[[ 0.61  2.27 -3.82  2.96  2.97]
 [ 4.75 -2.86 -0.37  1.27  4.89]
 [-0.33 -3.79  1.81 -1.71 -2.97]] ==> -0.37

[[-4.66  0.10 -0.05 -0.48 -0.50 -0.12  0.51]
 [-2.71 -0.11 -0.36 -0.20  1.17  2.80 -0.62]
 [ 0.10 -0.74  0.10 -0.56  5.24 -1.18  0.51]] ==> -0.20

[-3.42  0.18 -3.20  1.66 -4.37] ==> -3.20

[-0.56 -2.23 -5.24 -3.81  1.13] ==> -5.24

[[-3.67 -3.83 -4.90 -2.69 -5.24]
 [-4.66 -4.91 -5.13 -4.07 -3.25]
 [ 3.43  4.91  3.88  5.56  2.75]] ==> -5.13

[[-4.26  1.23 -1.08  2.64  0.27 -4.02  2.66]
 [ 0.91 -1.61 -2.07  3.00 -2.45  0.77  2.05]
 [-1.99  1.15 -1.51  4.39 -1.61 -1.14  4.33]] ==> 3.00
---
[70.338, -99.074, 35.045, -34.506, 172.780]
70.338

[[73.644, 118.856, 95.885, 150.265, -121.269, -139.170, 136.367],
 [3.914, 118.265, -37.066, -137.992, -211.468, -151.256, 104.988]]
3.914

[0.185, 0.118, 0.036, -0.102, -0.034]
0.185

[0.10, -0.12, -0.03, 0.11, 0.04, 0.02, 0.10]
0.10

[-12.9, 38.6, -154.4, -57.6, -45.4, 117.6]
-12.9

[-2.55, -11.96, 10.02, 4.15, 3.53]
-2.55
---
 344  -306  -449  -866
 613   611   819   672
==> -866, 613

3  3  5  3  3  3  7
5  1  1  5  1  1  3
==> 7, 5

7  7  7  2
6  6  6  2
==> 2, 6

649  550  441  237
849  289  553  639
==> 237, 849

9304  2720  6526  6994 ==> 6994, 9304

-16   13  -36   39   -5 ==> -5, -16
---
((1.3, 0.5, 1.2, 1.1, -1.7, -0.9), (-1.3, 0.6, -1.3, -0.5, 1.4, 0.3), (-1.7, 1.2, -0.3, 1.3, -1.2, 0.0)) ans = -0.9
(-0.98, 1.16, -1.86, -1.43, 1.02) ans = 1.02
(-17.471, -14.955, 5.538, -12.290, -10.395, -6.723, 17.696) ans = 17.696
(118.72, -198.41, 63.36, 98.97, -54.13, 78.58, 137.37) ans = 137.37
((14.7, -0.4, 2.1, -7.1), (9.7, -8.6, -6.7, -16.4)) ans = -7.1
((-11.1, -5.1, -21.4, -2.9, -18.6), (14.0, -13.7, 10.1, -6.5, 0.8)) ans = -18.6
(0.10, 0.10, 0.01, -0.03, -0.12, 0.13) ans = 0.13
---
-28   -5   40  -14   12  -30 -> -5

-288   167  -114  -406  -432    -2
-279   156  -141  -148    14  -584
 559    11  -454  -606  -568   203
-> 11

4373  9650  6444  6970  5372  1757 -> 9650

3  1  3  4  2  3
1  5  2  4  6  5
7  5  5  5  3  7
-> 5

78  44  20  37  12  70 -> 44

 238  -646   503  -178   746   -76
-975  -824  -471  -717  -310  -513
-> -824

 491   343  -643  -987   -23   566 -> 343
---
[[ 0.90 -4.32 -0.33 -1.25 -1.83 -2.24]
 [ 0.92 -4.27 -0.32 -1.26 -1.74 -2.33]
 [ 1.01 -4.56 -0.49 -1.07 -2.72 -1.04]] Out: -1.74

[[-5.10 -0.35 -3.39  4.03]
 [-3.21 -5.26  5.57  2.31]
 [ 3.87  0.01 -0.55 -1.34]] Out: 5.57

[[3.28 4.58 3.82 1.40 1.82 2.52]
 [1.14 1.96 4.03 2.77 2.28 1.48]
 [1.91 3.53 4.22 1.55 1.67 5.78]] Out: 2.28

[[-5.07  2.31  1.92  1.22 -0.07]
 [-5.19  1.63 -2.22 -0.12 -1.53]
 [ 5.12 -1.62  2.15  0.05  1.52]] Out: -0.12

[[-2.70  4.76 -0.06 -0.39]
 [-5.26  5.20  2.29  2.08]
 [-1.62  5.66 -1.37 -2.70]] Out: 2.29

[[ 1.86 -2.95 -1.87 -5.04 -2.51]
 [ 0.37  5.33  1.78  0.10  2.53]
 [-0.59  1.47 -4.03  0.23  2.49]] Out: 0.10

[[-0.90 -3.81 -2.79 -2.22  2.13]
 [-2.09 -4.67 -5.07 -2.88  3.42]
 [-2.19  0.76 -0.03 -1.62 -1.79]] Out: -2.88
---
[[ 1  7 31  1 15 63]
 [65 83 46 38 53 52]] out 1

[[5572 2591 3063 4793 3273]
 [4515 3895 3419 8704 8318]
 [4648 1300 6162 3410 7981]] out 3419

[[356 670 483 351 763 734]
 [297 277 250 877 774 429]
 [188 572 490 323 849 687]] out 877

[[811 447 838 971 737 771 885]
 [811 822 489 971 905 949 945]
 [223 541 722 971 514 415 703]] out 905

[[3 4 4 7 3]
 [3 3 4 7 4]
 [2 4 5 7 4]] out 4

[[828 686  63 211]
 [784 168 726 843]
 [358 588 545 314]] out 168

[[4 3 5 4 4 2]
 [4 5 3 6 5 2]
 [6 2 3 3 6 8]] out 6

[[ 252  419   99  379]
 [ 497 -122  859  277]
 [   6  -72 -661 -223]] out -122

[[ 7 83  9 97 14 70 47]
 [32 12  6 24 19 29 48]
 [12 22 12 25 27 20 44]] out 19
